Here is a tiny trained network, its code and every weight. The questions are about switching its units off for an input and a class, where a switched-off unit gives its printed mean instead of its output.

import numpy as np


def w(rows, s, z=0):
    codes = np.array(rows[::2]) - 128.0
    scale = np.full(codes.shape[1], s)
    scale[-1] = z or s
    return codes * scale


def norm(h):
    return h / np.sqrt((h * h).mean(-1, keepdims=True) + 1e-5)


def f(y):
    return y / 2 * (1 + np.tanh(0.7978845608 * (y + 0.044715 * y**3)))


def log_softmax(a):
    a = a - a.max(-1, keepdims=True)
    return a - np.log(np.exp(a).sum(-1, keepdims=True))


def net(x, mask):
    res = np.array(x, float).reshape(1, 8) / 4 @ E
    u = 0
    for l in range(2):
        y = f(norm(res) @ A[l][:, :-1].T + A[l][:, -1])
        res = res + np.where(mask[u : u + 14], y, B[l][:, -1]) @ B[l][:, :-1]
        u += 14
    return log_softmax(norm(res)[-1] @ U[:, :-1].T + U[:, -1])


A, B = {}, {}
E = w([
[251,50,77,124],'x0',
[91,102,102,71],'x1',
[166,237,71,77],'x2',
[129,126,129,130],'x3',
[147,143,143,156],'x4',
[125,128,127,125],'x5',
[183,128,255,35],'x6',
[141,135,138,151],'x7',
],0.0071)
A[0] = w([
[137,93,191,149,150],'0.n1',
[170,230,95,80,5],'0.n2',
[174,213,90,82,16],'0.n3',
[135,165,91,209,102],'0.n4',
[112,133,123,133,73],'0.n5',
[124,122,143,104,174],'0.n6',
[201,100,138,98,232],'0.n7',
[156,128,249,52,74],'0.n8',
[101,46,189,147,128],'0.n9',
[178,188,211,107,98],'0.n10',
[223,113,125,110,148],'0.n11',
[111,138,88,147,104],'0.n12',
[128,172,129,50,151],'0.n13',
[18,233,226,116,2],'0.n14',
],0.012,0.0032)
B[0] = w([
[133,190,166,143,172],'0.n1',
[109,107,205,209,184],'0.n2',
[120,88,183,194,174],'0.n3',
[96,181,99,111,184],'0.n4',
[124,113,119,137,121],'0.n5',
[124,140,139,113,148],'0.n6',
[166,120,128,90,203],'0.n7',
[82,216,132,73,236],'0.n8',
[116,114,185,158,203],'0.n9',
[98,201,122,87,191],'0.n10',
[191,125,113,125,190],'0.n11',
[98,119,109,117,147],'0.n12',
[92,133,157,85,183],'0.n13',
[250,61,91,124,255],'0.n14',
],0.028,0.0066)
A[1] = w([
[225,112,77,125,162],'1.n1',
[62,150,36,174,136],'1.n2',
[113,149,139,110,115],'1.n3',
[100,81,134,78,128],'1.n4',
[123,128,167,155,161],'1.n5',
[85,42,143,61,159],'1.n6',
[217,78,120,120,22],'1.n7',
[65,173,60,130,162],'1.n8',
[90,80,82,167,151],'1.n9',
[93,123,250,244,45],'1.n10',
[176,209,143,96,248],'1.n11',
[189,206,167,168,217],'1.n12',
[90,100,87,154,155],'1.n13',
[61,161,34,159,118],'1.n14',
],0.014,0.0015)
B[1] = w([
[93,85,49,121,232],'1.n1',
[185,200,162,69,192],'1.n2',
[150,146,106,171,140],'1.n3',
[86,155,114,131,128],'1.n4',
[120,120,133,157,157],'1.n5',
[47,167,88,116,139],'1.n6',
[115,87,54,78,216],'1.n7',
[74,162,150,2,169],'1.n8',
[215,197,125,176,172],'1.n9',
[17,68,183,205,253],'1.n10',
[113,115,65,214,243],'1.n11',
[74,54,103,117,233],'1.n12',
[179,181,129,123,155],'1.n13',
[108,209,190,62,185],'1.n14',
],0.019,0.0077)
U = w([
[163,254,164,21,102],'0',
[180,26,14,58,71],'1',
[74,69,226,170,91],'2',
[79,135,92,85,255],'3',
],0.0094,0.0044)

Each question gives the input, the list of numbers given to net, and the class t.
The units are the neurons (one row each of A and B). Each row of codes is followed by its name. A weight is (code - 128) times the scale printed after its matrix; where a second scale follows, it is the last column's (A, B and U).
mask holds one flag per neuron, layer by layer. A switched-off neuron (its flag False) gives its mean, the last column of its row in B, instead of its output. The means were averaged over made-up inputs and are rounded, as every weight is.
A unit's drop is (log p(t) with every unit on - log p(t) with that unit switched off) / (log p(t) with every unit on - log p(t) with every unit switched off).
The circuit of an input: a set's keep is (log p(t) with only the set's units on - log p(t) with every unit switched off) / (log p(t) with every unit on - log p(t) with every unit switched off). Starting from the 12 units with the biggest drops (on a tie, the unit counted first), units are removed one at a time, each time the one whose removal leaves the highest keep (on an exact tie, the one counted first), for as long as the keep stays at least 0.8.
units of the circuit, in order: the units of the circuit, biggest drop first
most important unit: the unit with the biggest drop
top k neurons: the k neurons with the biggest drops, biggest first
k most important neurons of layer l: the k neurons of layer l with the biggest drops, biggest first
drop when u is switched off: that unit's drop, to one decimal
input [1,-6,8,3,-8,8,-8,-2], class 0: units of the circuit, in order	[0.n4; 1.n14]
input [-5,-3,-6,5,8,-5,6,-4], class 0: top 4 neurons	[0.n8; 0.n10; 1.n10; 0.n2]
input [-7,-3,2,-8,-7,-4,5,-7], class 1: most important unit	0.n14
input [-8,6,-3,0,-6,3,-8,-8], class 0: 2 most important neurons of layer 0	[0.n7; 0.n11]
input [4,4,8,-8,-7,2,-6,6], class 2: units of the circuit, in order	[0.n2; 0.n3]
input [7,-6,-8,6,1,-1,-8,0], class 0: top 3 neurons	[0.n14; 0.n4; 0.n2]
input [-2,5,6,-5,0,-3,-5,0], class 2: top 4 neurons	[0.n2; 0.n3; 1.n10; 0.n8]
input [-8,-4,8,3,1,8,4,3], class 1: top 2 neurons	[0.n14; 0.n9]
input [2,6,8,7,4,-7,5,0], class 2: top 2 neurons	[0.n2; 0.n3]
input [-7,1,-2,5,-2,-6,-6,-1], class 1: 2 most important neurons of layer 0	[0.n14; 0.n8]
input [-5,3,4,3,8,-2,3,3], class 1: drop when 0.n14 is switched off	1.1
input [-8,-2,4,-3,8,5,2,-2], class 1: drop when 0.n14 is switched off	0.9
input [3,3,7,7,-5,2,3,3], class 2: drop when 0.n9 is switched off	0.0
input [-2,0,6,1,1,6,-4,4], class 2: units of the circuit, in order	[0.n2]
